Rows with their classes
[-10  -7  17 -18  58  11 -19 -10 -33  -6  12  -5  -3   8 -12 -16   4  -9
 -24 -20  23  23  12 -15   1   2  -8   2  -4 -12  14   8   8   5  36   1
  -9]
J323
[-60  50  -6 -10  18  18 -33  68  42 -67  25  17 -19  90  50 -26   2  -7
 -28 -16  19  43  -1  -6   8  -4  30  17   5 -13  45   4   6   6  16   2
   8]
J494
[  8  22  16  18 -22   8 -29  27 -24 -14   1  -4  -2  52  -1 -13  31  -2
  10  -3 -10  12  16 -15  -2  26  14   7  10  31   0   3   0   4  -7  16
  -6]
J494
[-19   5   7  23  38  13 -22  41 -23 -68  12   9 -17  36  -8   1  38 -10
  -3  -5  21  24  -4  -7 -14  -5   1   7   1  -2  25  15  13   3   0  18
   0]
J925
[-17  -8  20  -2  13   2 -28  55   9  -1  12  -3  -8   3   3 -21  13  -5
   5   0   6   8   4  19  -1   4  -8   5  -5  11  16   2  24   1  21   4
   4]
J323
[-23  -8   0 -26  21   7 -24  -7 -30 -25  16  -6   8  14  -2   1  11  -9
  -1 -33   8  20   7  -4   8   3  21   6  -8  -8  40  -3  -6  -2  23  23
  -3]
J932
[ -9 -22  11  40  31 -23   2  89   7 -31   6  11  -6   0  11  14  28   1
   7   9  15  -1 -28  -9 -13   8  -5   5 -10  16   1 -26 -10   1  29  15
  -5]
J735
[  7 -24  -3  15  74   3 -37  -9 -14 -33  15   3 -23  -4   8  27  28   6
 -14   3   8  15 -24  -5 -26   7  -8   5 -12  -7   7   2 -14 -11  -7  10
 -20]
J679
[-19  -8  26  11  32  13   2  59  34  -4   4   3 -15  28   7 -25  15  -6
  -4  12   7   8   4   0  -8  13   1  13  -7  13  16   3   5  -4  12   3
   8]
J925
[-15   1  28  -8  24  -5 -38  26 -47 -32  12  -9 -25  59  -3 -25  34 -16
   4 -10  15  30  22  -9   4   5  10  21  -7  33  36  -1  12  -1  18  30
 -10]
J323
[ -3  14  35   7  41   3 -57  37 -84 -65  29 -17 -22  90  37  -3  49 -27
   3 -11   6  36  28 -17  17   0  47  26 -12  41  56  -1  16  -4  -7  46
 -11]
J494
[-19  -3  -3 -38   3  12  -8   7   8  23  10   5  -4   0  -8 -34 -16  -3
  -5 -20  -1   4  13   1  18  11  13  47 -10   5  20   7  -2   3  17   2
   4]
J323
[ -9   2  -7   5  24 -16  12  47 -10 -30  -9   8   0  12  -2 -22   2  -2
   0   0   0  17   2   3   6  -3 -12  11  12 -11   1  -9  11  -2  -6   2
   5]
J925
[-19  27  15 -16 -17   4 -54 -26 -28 -55  27 -15   6  59  13   4  23 -11
  -3 -24  16  20  12 -19  14   9  27   2  -2  38  46   4 -10 -23   4  39
  -7]
J932
[-13 -11  20 -19  -9   6 -17  54  12  11   6  -7 -10  31  12 -28  -6 -14
 -14   7  -3  12  -1   8  17  -8  -8  -8   4   4  17  16   7   9   8 -11
  16]
J323
[ -8 -20  24  -3  50   6 -33  21 -61 -19  11   3  -6  31 -12 -34  19 -34
   9 -16   4  46  29 -10  11   2   3  17   5  30  18  12  13   5  17  22
  -3]
J323
[-34   7   4 -32  13  13 -19  42  16 -25  15   6  -7  38  17 -45 -12 -10
 -10 -12   4  12   4 -17  17 -45  23   1  -3  -8  33  14  -8   3  20 -14
  -4]
J323
[-10   0   5  11  27  13 -21  58  -6 -80  19   8 -31  39  24  30  54 -18
  -7  -7  17  36 -21 -22 -18  -5  13  -2  -3 -32  17   9   9   1 -14  23
  -4]
J735
[-24  14   5   9   5  -1  -4  27  15 -24  24  19   2  63  20  -9  19 -22
  -7  -3   6  20  -2  -6   5  -6  11 -11  13   4  -3   5  16  -1 -10 -23
  -1]
J494
[-12  -5  36   9  74   8 -42  20 -45 -23  17  -6 -10  44  -4 -51  38 -17
   1  -2  11  41  34   6  22   0   7  17   3  14  14   1   3   4  15  24
  -9]
J323
[-10   9  17  14  12  -8 -21  21 -30 -64  33  -8 -28  67  12   5  21 -16
   6   4   1  24  12  -6   1 -10  12  20   3   9  25  -6 -21   9 -14  15
 -10]
J494
[-30  44  -3   0  26  14 -49 -12 -13 -83  22   7  15   8  13  36  37  -2
 -10 -34  16  13   2  -4 -16   3  15  -5  -5 -12  16  -3 -17  -2  -1  28
  -9]
J932
